Below are the code and all the weights of a small trained network. Each question names an input and a class and asks about switching units off, where a switched-off unit gives its printed mean instead of its output.

import numpy as np


def w(rows, s, z=0):
    codes = np.array(rows[::2]) - 128.0
    scale = np.full(codes.shape[1], s)
    scale[-1] = z or s
    return codes * scale


def norm(h):
    return h / np.sqrt((h * h).mean(-1, keepdims=True) + 1e-5)


def f(y):
    return y / 2 * (1 + np.tanh(0.7978845608 * (y + 0.044715 * y**3)))


def log_softmax(a):
    a = a - a.max(-1, keepdims=True)
    return a - np.log(np.exp(a).sum(-1, keepdims=True))


def net(x, mask):
    res = np.array(x, float).reshape(1, 8) / 4 @ E
    u = 0
    for l in range(3):
        y = f(norm(res) @ A[l][:, :-1].T + A[l][:, -1])
        res = res + np.where(mask[u : u + 11], y, B[l][:, -1]) @ B[l][:, :-1]
        u += 11
    return log_softmax(norm(res)[-1] @ U[:, :-1].T + U[:, -1])


A, B = {}, {}
E = w([
[126,132,129,130,131,124,125],'x0',
[131,132,132,125,127,134,121],'x1',
[117,131,127,137,134,109,129],'x2',
[127,126,126,131,125,126,134],'x3',
[221,208,77,14,59,3,149],'x4',
[202,33,249,168,155,67,165],'x5',
[158,55,76,164,77,109,31],'x6',
[30,59,170,22,44,103,115],'x7',
],0.0071)
A[0] = w([
[119,155,160,104,148,137,196,30],'0.n1',
[124,134,219,113,179,109,226,113],'0.n2',
[254,116,160,88,94,32,164,93],'0.n3',
[254,154,141,217,185,113,163,32],'0.n4',
[175,53,103,161,85,99,71,4],'0.n5',
[121,164,174,104,158,126,210,17],'0.n6',
[86,134,132,111,153,101,179,90],'0.n7',
[91,48,205,213,155,151,124,63],'0.n8',
[174,28,85,159,124,82,67,6],'0.n9',
[77,42,226,70,95,76,158,53],'0.n10',
[225,34,181,142,135,90,97,73],'0.n11',
],0.012,0.0029)
B[0] = w([
[122,184,147,144,96,151,63,162],'0.n1',
[112,172,191,232,19,117,133,237],'0.n2',
[104,178,194,61,215,106,239,248],'0.n3',
[247,25,67,104,149,147,22,238],'0.n4',
[134,228,184,140,56,175,70,172],'0.n5',
[147,211,144,152,63,173,55,179],'0.n6',
[124,123,135,124,98,186,97,153],'0.n7',
[75,151,219,90,243,169,196,254],'0.n8',
[124,247,186,138,55,186,61,181],'0.n9',
[201,7,78,86,125,132,15,244],'0.n10',
[95,48,125,250,40,61,195,221],'0.n11',
],0.017,0.0091)
A[1] = w([
[153,152,127,96,86,108,150,28],'1.n1',
[126,194,127,72,155,48,182,5],'1.n2',
[58,179,9,112,136,126,148,97],'1.n3',
[142,136,139,154,91,136,128,55],'1.n4',
[114,148,181,90,174,127,188,26],'1.n5',
[108,64,99,69,89,115,97,54],'1.n6',
[93,204,120,162,73,120,92,42],'1.n7',
[98,157,61,124,105,154,136,107],'1.n8',
[93,142,71,99,129,136,123,71],'1.n9',
[121,106,96,116,132,136,164,70],'1.n10',
[103,138,125,127,160,103,118,82],'1.n11',
],0.015,0.0025)
B[1] = w([
[165,166,178,93,168,179,122,166],'1.n1',
[110,203,127,2,193,198,244,206],'1.n2',
[154,37,210,229,77,4,182,206],'1.n3',
[75,196,66,147,102,69,153,189],'1.n4',
[75,108,83,114,180,165,202,237],'1.n5',
[188,95,94,86,157,131,38,200],'1.n6',
[112,207,174,147,76,154,80,253],'1.n7',
[175,22,213,190,101,90,140,175],'1.n8',
[160,80,214,174,126,65,131,161],'1.n9',
[234,96,251,184,92,221,137,118],'1.n10',
[172,67,189,149,106,227,168,116],'1.n11',
],0.012,0.0047)
A[2] = w([
[176,35,55,97,153,88,53,122],'2.n1',
[237,135,16,195,174,116,151,55],'2.n2',
[86,98,149,36,70,98,92,105],'2.n3',
[77,83,145,212,89,50,210,4],'2.n4',
[78,76,127,193,140,188,96,156],'2.n5',
[7,100,130,169,205,173,164,89],'2.n6',
[149,120,73,83,153,172,85,153],'2.n7',
[181,168,124,191,160,151,149,101],'2.n8',
[128,222,110,151,33,172,75,110],'2.n9',
[29,134,146,99,221,157,197,19],'2.n10',
[154,83,85,116,113,144,109,63],'2.n11',
],0.013,0.0021)
B[2] = w([
[116,76,21,122,157,219,105,212],'2.n1',
[59,89,55,36,193,168,32,164],'2.n2',
[94,177,33,175,236,174,95,173],'2.n3',
[64,47,83,221,131,64,203,205],'2.n4',
[190,222,19,54,95,44,169,234],'2.n5',
[158,189,134,13,134,116,180,222],'2.n6',
[168,37,186,184,108,93,143,167],'2.n7',
[3,89,128,31,113,142,105,173],'2.n8',
[38,228,128,137,95,168,122,254],'2.n9',
[243,171,133,110,199,140,174,232],'2.n10',
[131,115,138,88,150,72,83,145],'2.n11',
],0.015,0.0081)
U = w([
[169,174,137,71,218,138,227,188],'0',
[78,234,152,186,73,164,78,196],'1',
[149,43,49,126,190,164,38,97],'2',
[111,52,163,247,109,48,196,3],'3',
],0.011,0.0011)

Each question gives the input, the list of numbers given to net, and the class t.
The units are the neurons (one row each of A and B). Each row of codes is followed by its name. A weight is (code - 128) times the scale printed after its matrix; where a second scale follows, it is the last column's (A, B and U).
mask holds one flag per neuron, layer by layer. A switched-off neuron (its flag False) gives its mean, the last column of its row in B, instead of its output. The means were averaged over made-up inputs and are rounded, as every weight is.
A unit's drop is (log p(t) with every unit on - log p(t) with that unit switched off) / (log p(t) with every unit on - log p(t) with every unit switched off).
The circuit of an input: a set's keep is (log p(t) with only the set's units on - log p(t) with every unit switched off) / (log p(t) with every unit on - log p(t) with every unit switched off). Starting from the 12 units with the biggest drops (on a tie, the unit counted first), units are removed one at a time, each time the one whose removal leaves the highest keep (on an exact tie, the one counted first), for as long as the keep stays at least 0.8.
units of the circuit, in order: the units of the circuit, biggest drop first
most important unit: the unit with the biggest drop
top k neurons: the k neurons with the biggest drops, biggest first
k most important neurons of layer l: the k neurons of layer l with the biggest drops, biggest first
drop when u is switched off: that unit's drop, to one decimal
input [-5,-6,-1,-1,-7,0,7,5], class 0: units of the circuit, in order	[0.n8]
input [-2,5,-1,-3,5,-8,3,5], class 3: top 3 neurons	[1.n3, 0.n10, 0.n4]
input [0,3,-3,-6,6,-8,-2,8], class 2: units of the circuit, in order	[0.n3, 0.n2]
input [-2,-3,-4,-4,6,-7,2,-3], class 3: top 2 neurons	[0.n4, 1.n3]
input [-6,-2,-7,-8,6,-2,5,-8], class 2: top 2 neurons	[0.n4, 0.n8]
input [-1,-1,1,7,-1,3,6,-6], class 1: 3 most important neurons of layer 0	[0.n9, 0.n5, 0.n10]
input [-6,2,-3,4,-6,-6,4,-4], class 0: top 3 neurons	[0.n4, 0.n10, 0.n11]
input [2,0,0,1,-2,-8,-7,-2], class 3: top 4 neurons	[0.n8, 1.n3, 0.n4, 0.n2]
input [-3,7,7,-2,5,-1,-6,-4], class 1: top 2 neurons	[0.n6, 0.n8]
input [7,-4,-1,-8,-4,-7,6,2], class 3: 2 most important neurons of layer 1	[1.n3, 1.n8]
input [-5,-4,-4,-4,-6,1,5,6], class 0: top 2 neurons	[0.n8, 0.n4]
input [8,4,-7,-5,-1,2,2,-1], class 1: 3 most important neurons of layer 0	[0.n9, 0.n5, 0.n3]
input [-6,2,6,-7,-5,5,0,8], class 2: top 2 neurons	[0.n10, 0.n3]
input [1,7,-8,0,-5,7,5,7], class 2: most important unit	0.n10
input [-6,-3,7,6,2,-8,-5,8], class 2: top 2 neurons	[0.n2, 0.n3]
input [1,-4,2,2,-4,8,8,-7], class 1: top 3 neurons	[0.n9, 0.n5, 0.n10]
input [-4,-6,-2,0,-2,6,-5,0], class 3: top 3 neurons	[0.n2, 0.n11, 0.n9]
input [-6,-5,-6,5,6,-8,2,0], class 3: top 3 neurons	[0.n4, 0.n10, 1.n3]
input [-4,-7,-5,7,-4,0,-5,5], class 1: top 3 neurons	[0.n2, 0.n4, 0.n6]
input [8,-6,-8,-7,-1,8,-1,-3], class 3: units of the circuit, in order	[0.n11]
input [-2,3,-3,-2,-4,7,7,4], class 1: top 4 neurons	[0.n9, 0.n5, 0.n3, 1.n3]
input [2,-8,-6,7,3,6,-7,6], class 1: 3 most important neurons of layer 0	[0.n2, 0.n6, 0.n4]
input [-8,6,-2,-6,3,7,6,8], class 2: 2 most important neurons of layer 0	[0.n10, 0.n2]
input [-4,5,-1,-1,-1,8,0,-7], class 3: 2 most important neurons of layer 0	[0.n11, 0.n10]
input [-1,-5,-2,5,1,7,8,-7], class 1: 3 most important neurons of layer 0	[0.n9, 0.n5, 0.n10]
input [-1,8,4,-1,0,-7,-1,-1], class 3: 2 most important neurons of layer 0	[0.n4, 0.n10]
input [1,8,1,8,5,0,4,8], class 2: units of the circuit, in order	[0.n10]
input [2,7,-3,7,1,-8,-3,1], class 3: drop when 0.n8 is switched off	0.4
